array([[-0.05,  5.40, -5.69,  0.01, -0.08,  5.42,  5.41, -0.01,  0.01,
        -0.05, -0.03,  5.44, -5.65, -0.06, -5.64,  0.18],
       [-0.12,  5.38, -5.69, -0.07, -0.16,  5.40,  5.39, -0.09, -0.07,
        -0.13, -0.10,  5.43, -5.65, -0.14, -5.64,  0.27],
       [-0.15, -5.47,  5.77, -0.20, -0.11, -5.49, -5.46, -0.18, -0.20,
        -0.14, -0.17, -5.50,  5.78, -0.13,  5.77,  0.07],
       [ 0.32,  5.42, -5.69,  0.38,  0.28,  5.44,  5.41,  0.35,  0.38,
         0.31,  0.35,  5.45, -5.68,  0.31, -5.67, -0.30],
       [ 0.13, -5.41,  5.77,  0.07,  0.16, -5.42, -5.42,  0.09,  0.07,
         0.13,  0.10, -5.45,  5.73,  0.14,  5.72, -0.28],
       [ 0.05,  5.40, -5.71,  0.10,  0.01,  5.42,  5.40,  0.08,  0.10,
         0.04,  0.07,  5.45, -5.67,  0.03, -5.65,  0.04]]) -> 0.27

array([[-1.21,  3.32,  4.76, -4.26, -4.48, -2.05,  4.87,  1.80, -0.90,
        -4.52, -0.68,  0.54,  3.13,  3.41],
       [-2.79,  2.79, -2.43, -2.26, -2.13, -0.05, -4.71, -0.95,  1.37,
        -5.13, -3.68,  1.93,  3.40, -3.61],
       [-2.71,  3.14,  1.23, -1.31, -2.44, -0.95,  1.64, -4.85, -0.59,
         2.19,  0.88, -1.46, -3.85,  3.29],
       [ 5.16,  2.83, -4.71,  0.27,  0.30, -2.43,  1.22,  3.22, -1.32,
        -2.52, -4.38, -0.59, -2.77,  1.59],
       [ 1.70, -2.30, -2.23, -0.57,  1.86, -2.71, -1.23, -3.60,  4.21,
         1.24, -3.54,  2.99,  2.74, -1.09],
       [ 5.08,  1.01,  4.13,  1.54, -1.50,  2.28,  0.41,  2.98,  3.85,
        -0.57, -1.05, -3.45,  3.90,  1.28],
       [ 4.81,  2.87, -4.79,  3.60, -1.35, -1.13, -1.85, -1.30, -1.24,
         0.32,  2.67, -1.95, -2.29,  2.78],
       [-2.08,  3.52, -3.59,  1.07,  2.58, -1.69, -4.25, -1.63,  2.42,
         1.31, -2.48,  4.99, -4.45,  3.75]]) -> -3.61

array([[ 2.17,  0.21,  0.38,  2.44, -1.70,  0.25, -0.08, -1.20, -1.95,
        -0.50,  0.28,  1.17,  1.23,  1.04],
       [-2.31, -1.28,  0.83, -0.18,  3.32,  0.25,  1.37,  1.54,  0.46,
        -0.27, -0.86, -0.89, -0.67,  0.01],
       [ 0.56, -0.32,  2.12, -0.91,  4.31, -0.96,  3.58, -1.07, -1.47,
         3.55, -2.79,  1.47,  0.67,  0.89],
       [ 1.41, -0.71, -1.74, -1.33,  0.24, -1.52, -0.88,  0.00, -1.77,
        -0.24,  0.12, -1.25, -0.12,  2.13],
       [-0.23, -0.06,  2.54, -1.11,  1.14, -1.44, -1.62, -1.79, -0.59,
         0.94,  0.03, -0.24,  1.86, -1.48],
       [ 2.23, -1.59, -0.50,  0.44, -1.07, -0.91,  0.26, -1.90,  2.66,
        -1.27, -3.41,  1.13, -0.88, -0.25],
       [-0.90, -0.15,  0.66,  1.51,  1.55, -0.85, -0.43,  1.41, -0.64,
         0.12, -0.95,  0.45, -0.80,  0.47],
       [ 0.41,  0.67, -3.17,  3.46, -1.70,  0.00,  0.98, -1.08,  0.19,
        -0.28,  2.95, -1.63,  0.20, -0.67]]) -> 0.01

array([[-2.51, -1.99, -1.34, -1.83,  4.95, -1.11, -0.23,  0.54, -1.95,
        -1.07, -0.39,  1.33, -2.89, -0.37],
       [-1.83, -1.73, -0.49, -1.61,  4.42, -1.70,  0.95,  0.81, -2.53,
        -1.99, -0.28,  1.97, -2.02,  0.16],
       [-2.71, -1.46, -0.56, -2.08,  4.07, -2.18,  0.43,  1.15, -1.82,
        -1.33, -0.42,  0.72, -2.74,  1.17],
       [-2.32, -1.30, -1.29, -1.50,  4.12, -1.86,  0.59,  0.93, -2.07,
        -0.36,  0.22,  1.05, -2.54, -0.70],
       [-2.40, -2.04, -1.01, -0.44,  3.32, -1.76,  0.56,  1.17, -2.68,
        -1.13, -0.66,  1.42, -3.02,  0.57],
       [-2.66, -1.62, -1.54, -0.62,  4.14, -0.76,  0.52,  0.28, -2.17,
        -0.84,  0.05,  1.18, -2.01,  0.46],
       [-1.54, -1.55, -1.66, -1.41,  4.39, -2.16,  0.16,  0.30, -2.70,
        -1.20, -1.21,  1.47, -3.27,  0.34]]) -> 0.16

array([[-3.40,  3.18,  3.19,  3.19, -3.08, -3.38, -3.08,  3.19],
       [ 2.26,  3.75,  3.76,  3.75,  2.08,  2.27,  2.08,  3.76],
       [-1.42, -4.57, -4.59, -4.58, -1.33, -1.45, -1.33, -4.60],
       [-2.05, -3.85, -3.86, -3.86, -1.92, -2.07, -1.93, -3.86],
       [ 3.30, -1.70, -1.71, -1.71,  2.98,  3.30,  2.98, -1.72],
       [-3.74,  3.95,  3.97,  3.96, -3.35, -3.71, -3.35,  3.97],
       [ 3.59, -4.26, -4.28, -4.27,  3.34,  3.56,  3.34, -4.29],
       [ 0.92, -4.90, -4.93, -4.92,  0.90,  0.87,  0.90, -4.93],
       [ 3.47, -3.01, -3.03, -3.02,  3.15,  3.45,  3.15, -3.03],
       [ 0.49,  4.93,  4.95,  4.94,  0.50,  0.54,  0.50,  4.95],
       [ 2.48,  3.25,  3.26,  3.26,  2.30,  2.49,  2.30,  3.26],
       [-3.55,  3.39,  3.40,  3.39, -3.19, -3.53, -3.19,  3.41]]) -> 3.76
---
2.30,5.49,0.15,-2.50 Answer: -2.50, 2.30

-5.65,-5.60,-5.76,-5.65,-5.76 Answer: -5.76, -5.65

-1.14,-4.31,1.35,-1.21,0.61,1.89
-1.68,-0.07,4.00,0.94,-2.09,-2.53
-2.40,-3.85,2.46,-2.38,1.04,1.07
Answer: 1.89, -2.40

-0.47,-1.74,-2.01,4.68 Answer: 4.68, -0.47

-2.40,-3.56,-0.87,5.68,3.00 Answer: 3.00, -2.40

4.60,-1.81,-5.38,-0.30,2.94,-1.67 Answer: -1.67, 4.60

-5.22,2.46,-1.86,-1.03,0.75,-2.07 Answer: -2.07, -5.22

0.14,0.23,-3.38,-4.44,3.45 Answer: 3.45, 0.14
---
[[5.14, 0.17, 0.21, 0.19],
 [5.10, -0.40, -0.36, -0.38],
 [-5.07, -0.21, -0.24, -0.22]] ⇒ -0.40

[[-0.96, -0.97, -0.80, -0.44, -4.47],
 [-4.59, -1.93, 1.53, 4.32, -4.49]] ⇒ -4.49

[-2.98, 4.20, 3.10, 1.61, -3.46] ⇒ -2.98

[-4.16, 0.60, -0.82, 1.38, 0.86, 4.18] ⇒ -0.82

[5.40, 5.22, -5.30, 5.54, -5.69, -5.45] ⇒ -5.45

[3.28, -2.01, -3.12, 4.13, -4.63, 5.23, 1.81] ⇒ -3.12
---
[615, 66, 888, -767, 907] | 907, 888

[[176, 178, 116, 74, 161],
 [54, 199, 237, 59, 115],
 [53, 171, 162, 56, 139]] | 237, 199

[98, 73, 18, 40, 35] | 98, 73

[[3896, 2700, 3532, 8387],
 [8000, 8396, 2406, 1666]] | 8396, 8387

[2, 2, 8, 7] | 8, 7

[87, 86, 248, 59, 53, 4, 91] | 248, 91

[[953, 977, 632, 213, 733, 807],
 [758, 897, 428, 483, 291, 737]] | 977, 953
---
[[175.862, 59.105, 137.689, -90.806, -41.434],
 [192.321, 46.970, -39.822, 179.164, -43.071],
 [-128.338, 0.297, -45.507, 229.951, 153.479]] value -41.434

[[-0.17, 0.11, 0.04, 0.03],
 [-0.13, 0.12, 0.14, 0.06]] value 0.03

[1.510, -1.256, 0.778, 1.740, -1.038, -0.523] value -0.523

[[3.843, 4.524, 2.122, -6.805],
 [7.266, 1.696, -19.445, 16.433],
 [6.914, -2.722, 13.686, 6.421]] value -6.805

[52.6, -7.6, -127.0, 145.7, 139.1, 77.2] value 77.2

[-3.59, 2.53, -3.81, 12.26, -11.27, -8.38, -4.06] value -4.06
---
6  4  6  6  3  5  3
7  2  7  8  6  8  4
| 8

  9   33   46   42
 28    1  -20  -31
| -20

-18   24  -15   22   43   30   39
 -4  -13   37   -5  -30   33  -13
| 33

 27   41  -27   47  -29
-32  -30   40  -33   33
| -33

  5   26    2  -28   -3   -8
 17   -5   44   38   -2   35
| -2

  16   -55  -533   547   346
  10    96  -106   491   153
| 491
---
-1.50  -1.27  -0.12  -2.30
-1.54   4.30   0.34  -1.19
-1.23  -2.45  -0.25  -2.27
value -1.23

 0.80  -0.45   0.31   1.98   1.15
 5.37   0.34   0.60  -1.83  -0.29
 0.41  -0.74  -0.47  -0.80   0.34
value 0.41

-1.97   1.07  -1.23   1.89  -1.82   2.78   2.68
-1.92  -0.50   1.43  -2.52   4.55   0.00   0.17
-0.13   3.26  -0.96  -0.77   1.16   2.39   2.53
value -0.13

 2.96  -1.82  -2.22   1.26
 1.67   0.53  -0.77   1.75
 4.75  -0.07   3.49  -0.60
value 4.75

-1.03  -0.88   3.15   2.94   2.37   1.98
-2.10  -1.49   0.13   2.36  -3.35  -4.31
-2.32  -0.63  -0.53   1.79  -2.22  -2.15
value -2.32

 0.22  -0.49  -0.43   0.26  -0.14   0.60
-4.48  -2.81   1.01  -0.04  -1.26   0.06
-2.57  -1.11   0.54  -0.63  -0.96  -0.84
value -2.57
